Below are the code and all the weights of a small trained network. Each question names an input and a class and asks about switching units off, where a switched-off unit gives its printed mean instead of its output.

import numpy as np


def w(rows, s, z=0):
    codes = np.array(rows[::2]) - 128.0
    scale = np.full(codes.shape[1], s)
    scale[-1] = z or s
    return codes * scale


def f(y):
    return np.maximum(y, 0)


def log_softmax(a):
    a = a - a.max(-1, keepdims=True)
    return a - np.log(np.exp(a).sum(-1, keepdims=True))


def net(x, mask):
    res = np.array(x, float).reshape(1, 5) / 4 @ E
    y = f(res @ A[0][:, :-1].T + A[0][:, -1])
    res = res + np.where(mask, y, B[0][:, -1]) @ B[0][:, :-1]
    return log_softmax(res[-1] @ U[:, :-1].T + U[:, -1])


A, B = {}, {}
E = w([
[105,239,165,211,36,218,227,182,167],'x0',
[212,109,176,16,93,205,56,173,227],'x1',
[7,156,198,99,107,218,34,54,40],'x2',
[201,171,175,212,54,50,56,17,179],'x3',
[246,155,253,170,200,128,123,190,16],'x4',
],0.0058)
A[0] = w([
[121,204,169,177,79,202,196,180,141,29],'n0',
[116,210,156,173,70,201,195,174,139,29],'n1',
[205,103,63,149,138,54,192,177,204,96],'n2',
[48,104,41,102,69,121,139,88,203,35],'n3',
[150,39,113,62,224,65,50,105,81,15],'n4',
[66,140,82,205,154,61,187,92,62,82],'n5',
[44,108,32,104,74,128,142,90,200,23],'n6',
[218,102,48,148,142,44,217,187,225,40],'n7',
[71,145,83,201,150,65,182,93,63,61],'n8',
[56,110,54,96,72,127,137,88,197,63],'n9',
[190,111,145,26,67,199,61,173,235,104],'n10',
[63,143,77,209,155,61,191,87,58,90],'n11',
[137,35,116,66,228,63,56,95,73,5],'n12',
[22,164,172,98,83,211,44,44,65,60],'n13',
[110,211,158,169,64,211,197,180,136,14],'n14',
[47,71,83,46,214,216,209,241,79,117],'n15',
[190,174,182,211,21,40,52,2,182,179],'n16',
[214,152,240,172,227,136,130,196,25,71],'n17',
],0.0057,0.0018)
B[0] = w([
[109,75,71,166,57,52,131,50,194,196],'n0',
[102,68,79,173,62,60,129,53,195,196],'n1',
[48,77,208,191,142,138,45,200,63,197],'n2',
[196,199,156,70,66,65,120,145,41,197],'n3',
[102,67,78,170,51,57,155,50,204,213],'n4',
[209,87,202,78,163,221,175,80,166,195],'n5',
[214,201,156,64,60,59,121,145,38,197],'n6',
[28,64,227,213,141,133,10,213,56,209],'n7',
[221,78,203,72,164,231,173,70,165,189],'n8',
[202,197,164,67,68,71,113,148,39,192],'n9',
[234,71,221,71,183,252,195,59,169,224],'n10',
[203,85,197,78,165,223,175,79,162,199],'n11',
[83,56,66,183,36,35,150,38,213,213],'n12',
[19,59,219,233,159,137,8,224,64,220],'n13',
[106,57,75,186,64,55,122,41,205,199],'n14',
[204,232,16,212,231,152,2,121,151,242],'n15',
[149,230,14,175,252,180,62,174,156,255],'n16',
[200,221,131,34,19,12,157,136,28,226],'n17',
],0.0052,0.0078)
U = w([
[91,72,69,152,60,78,142,78,195,98],'0',
[166,200,144,65,63,79,140,150,39,103],'1',
[44,81,199,170,151,146,88,195,82,116],'2',
[178,92,181,79,164,219,167,94,172,135],'3',
[142,209,9,158,219,154,96,143,152,134],'4',
[77,154,114,90,144,135,179,158,134,254],'5',
],0.012,0.0054)

Each question gives the input, the list of numbers given to net, and the class t.
The units are the neurons (one row each of A and B). Each row of codes is followed by its name. A weight is (code - 128) times the scale printed after its matrix; where a second scale follows, it is the last column's (A, B and U).
mask holds one flag per neuron, in row order. A switched-off neuron (its flag False) gives its mean, the last column of its row in B, instead of its output. The means were averaged over made-up inputs and are rounded, as every weight is.
A unit's drop is (log p(t) with every unit on - log p(t) with that unit switched off) / (log p(t) with every unit on - log p(t) with every unit switched off).
The circuit of an input: a set's keep is (log p(t) with only the set's units on - log p(t) with every unit switched off) / (log p(t) with every unit on - log p(t) with every unit switched off). Starting from the 12 units with the biggest drops (on a tie, the unit counted first), units are removed one at a time, each time the one whose removal leaves the highest keep (on an exact tie, the one counted first), for as long as the keep stays at least 0.8.
circuit, biggest first: the units of the circuit, biggest drop first
most important unit: the unit with the biggest drop
top k neurons: the k neurons with the biggest drops, biggest first
drop when u is switched off: that unit's drop, to one decimal
input [7,-2,5,0,0], class 0: circuit, biggest first	n14
input [-4,4,4,-1,0], class 0: top 3 neurons	n12; n4; n7
input [6,4,5,-5,2], class 0: circuit, biggest first	n14; n0
input [-8,-8,-1,3,6], class 0: top 2 neurons	n12; n4
input [-7,-5,5,-1,1], class 0: top 2 neurons	n12; n4
input [-2,-5,-5,5,-2], class 2: circuit, biggest first	n7; n2
input [-5,-6,1,-5,6], class 1: top 2 neurons	n17; n10
input [-3,-6,6,-8,-2], class 4: top 3 neurons	n15; n7; n10
input [-8,-6,-8,-4,5], class 0: top 3 neurons	n12; n4; n13
input [-5,-6,-3,-6,-7], class 1: circuit, biggest first	n6; n3
input [4,-2,2,-5,-7], class 1: circuit, biggest first	n6; n3
input [6,-5,-7,1,6], class 2: top 3 neurons	n7; n2; n12
input [-7,0,-1,7,5], class 0: top 3 neurons	n12; n4; n15
input [5,-1,8,4,-7], class 2: circuit, biggest first	n13
input [3,-4,1,-8,-7], class 4: top 2 neurons	n15; n17
input [3,5,-7,-4,8], class 1: top 2 neurons	n17; n13
input [0,-7,-7,-1,-6], class 2: top 3 neurons	n7; n2; n17
input [-2,0,7,-8,-6], class 4: top 2 neurons	n15; n7
input [0,-7,-7,1,3], class 2: top 3 neurons	n7; n2; n10
input [0,-4,-3,8,-1], class 4: most important unit	n16
input [5,7,-3,8,0], class 4: drop when n11 is switched off	0.2
input [6,-6,3,0,-8], class 1: drop when n15 is switched off	0.0
input [-1,0,0,-5,7], class 1: drop when n17 is switched off	2.0
